Below is a small trained network, with its code and all its weights. Each question gives an input and a class and asks what happens when units are switched off, that is, made to give their printed mean instead of their output.

import numpy as np


def w(rows, s, z=0):
    codes = np.array(rows[::2]) - 128.0
    scale = np.full(codes.shape[1], s)
    scale[-1] = z or s
    return codes * scale


def f(y):
    return np.maximum(y, 0)


def log_softmax(a):
    a = a - a.max(-1, keepdims=True)
    return a - np.log(np.exp(a).sum(-1, keepdims=True))


def net(x, mask):
    res = np.array(x, float).reshape(1, 5) / 4 @ E
    y = f(res @ A[0][:, :-1].T + A[0][:, -1])
    res = res + np.where(mask, y, B[0][:, -1]) @ B[0][:, :-1]
    return log_softmax(res[-1] @ U[:, :-1].T + U[:, -1])


A, B = {}, {}
E = w([
[97,130,128,66,84,144,105,133,89,125,143,10],'x0',
[106,112,203,174,146,66,154,192,108,123,91,155],'x1',
[149,145,218,163,157,155,68,66,203,131,79,111],'x2',
[79,126,110,186,180,138,89,86,147,123,69,123],'x3',
[112,130,150,83,113,230,91,141,82,140,177,131],'x4',
],0.012)
A[0] = w([
[169,135,106,105,118,148,140,115,150,129,185,175,106],'n1',
[143,140,92,126,144,112,149,112,126,128,128,145,94],'n2',
[97,139,142,103,123,117,138,162,75,128,151,70,100],'n3',
[132,129,108,87,113,195,106,111,116,128,178,70,132],'n4',
[131,135,98,69,113,220,99,102,111,129,190,47,167],'n5',
[124,134,62,151,150,161,104,79,152,129,110,149,103],'n6',
[202,133,96,93,117,153,144,103,162,133,201,171,139],'n7',
[139,131,137,161,145,114,89,66,193,128,54,65,175],'n8',
[150,125,137,90,116,105,146,162,98,127,167,81,115],'n9',
[143,133,152,107,148,176,122,125,107,125,134,112,3],'n10',
[107,123,46,128,125,72,139,110,139,130,114,61,169],'n11',
[136,123,91,123,110,153,122,106,134,122,151,143,124],'n12',
[133,126,2,117,128,69,179,137,104,126,162,160,119],'n13',
],0.019,0.0044)
B[0] = w([
[170,126,153,132,82,199,132,179,80,106,109,58,173],'n1',
[81,122,148,114,100,206,136,165,99,129,180,96,152],'n2',
[196,84,83,91,44,183,103,96,132,132,128,126,197],'n3',
[51,105,89,148,164,155,99,132,184,151,181,147,218],'n4',
[23,91,82,145,142,159,126,144,230,134,152,201,253],'n5',
[113,78,109,111,153,226,111,103,178,127,88,118,190],'n6',
[250,73,133,78,107,167,93,90,90,128,111,101,191],'n7',
[35,167,86,147,130,113,169,81,191,125,74,118,252],'n8',
[114,113,113,134,60,128,132,87,172,116,139,63,197],'n9',
[117,108,96,149,135,114,161,175,129,121,150,149,158],'n10',
[193,131,148,128,79,201,143,105,49,113,5,103,194],'n11',
[166,93,119,126,170,165,126,113,133,127,137,147,161],'n12',
[54,165,142,157,62,20,125,191,149,143,229,184,228],'n13',
],0.016,0.026)
U = w([
[110,142,189,157,114,95,137,226,77,144,199,198,166],'0',
[215,65,156,77,87,203,103,161,87,104,131,86,195],'1',
[186,138,138,80,34,76,166,131,96,102,133,36,91],'2',
[33,77,53,156,47,153,141,144,175,143,140,169,120],'3',
[153,161,90,101,118,44,101,139,15,132,91,147,27],'4',
[151,246,97,39,192,72,58,105,107,171,181,63,3],'5',
[124,108,106,89,120,84,152,79,231,130,157,59,27],'6',
[93,133,116,154,202,193,155,67,163,116,2,138,200],'7',
],0.0085,0.0049)

Each question gives the input, the list of numbers given to net, and the class t.
The units are the neurons (one row each of A and B). Each row of codes is followed by its name. A weight is (code - 128) times the scale printed after its matrix; where a second scale follows, it is the last column's (A, B and U).
mask holds one flag per neuron, in row order. A switched-off neuron (its flag False) gives its mean, the last column of its row in B, instead of its output. The means were averaged over made-up inputs and are rounded, as every weight is.
A unit's drop is (log p(t) with every unit on - log p(t) with that unit switched off) / (log p(t) with every unit on - log p(t) with every unit switched off).
The circuit of an input: a set's keep is (log p(t) with only the set's units on - log p(t) with every unit switched off) / (log p(t) with every unit on - log p(t) with every unit switched off). Starting from the 12 units with the biggest drops (on a tie, the unit counted first), units are removed one at a time, each time the one whose removal leaves the highest keep (on an exact tie, the one counted first), for as long as the keep stays at least 0.8.
circuit, biggest first: the units of the circuit, biggest drop first
most important unit: the unit with the biggest drop
k most important neurons: the k neurons with the biggest drops, biggest first
drop when u is switched off: that unit's drop, to one decimal
input [-4,-3,3,-8,5], class 1: circuit, biggest first -> n7
input [-3,-8,7,6,5], class 7: 3 most important neurons -> n13; n6; n8
input [-8,4,3,-2,3], class 1: circuit, biggest first -> n8; n5
input [6,2,5,-8,-8], class 2: 2 most important neurons -> n5; n4
input [-6,1,-4,3,6], class 1: 2 most important neurons -> n5; n8
input [6,1,-3,-2,-6], class 2: circuit, biggest first -> n5; n11
input [-6,-8,4,8,7], class 7: 2 most important neurons -> n13; n6
input [-8,8,5,-2,4], class 0: circuit, biggest first -> n8; n6; n5
input [0,-7,-3,-2,-7], class 1: 3 most important neurons -> n11; n7; n8
input [8,-4,7,-3,-8], class 7: 2 most important neurons -> n13; n11
input [-7,-5,-3,-6,5], class 1: 2 most important neurons -> n7; n1
input [7,1,-3,5,-7], class 2: 2 most important neurons -> n5; n11
input [7,7,4,-5,-7], class 2: drop when n5 is switched off -> 0.6
input [-2,0,-1,-4,-7], class 0: most important unit -> n13
input [-5,-3,8,8,-7], class 7: drop when n6 is switched off -> 0.0
input [-8,7,4,3,0], class 7: drop when n13 is switched off -> 0.2
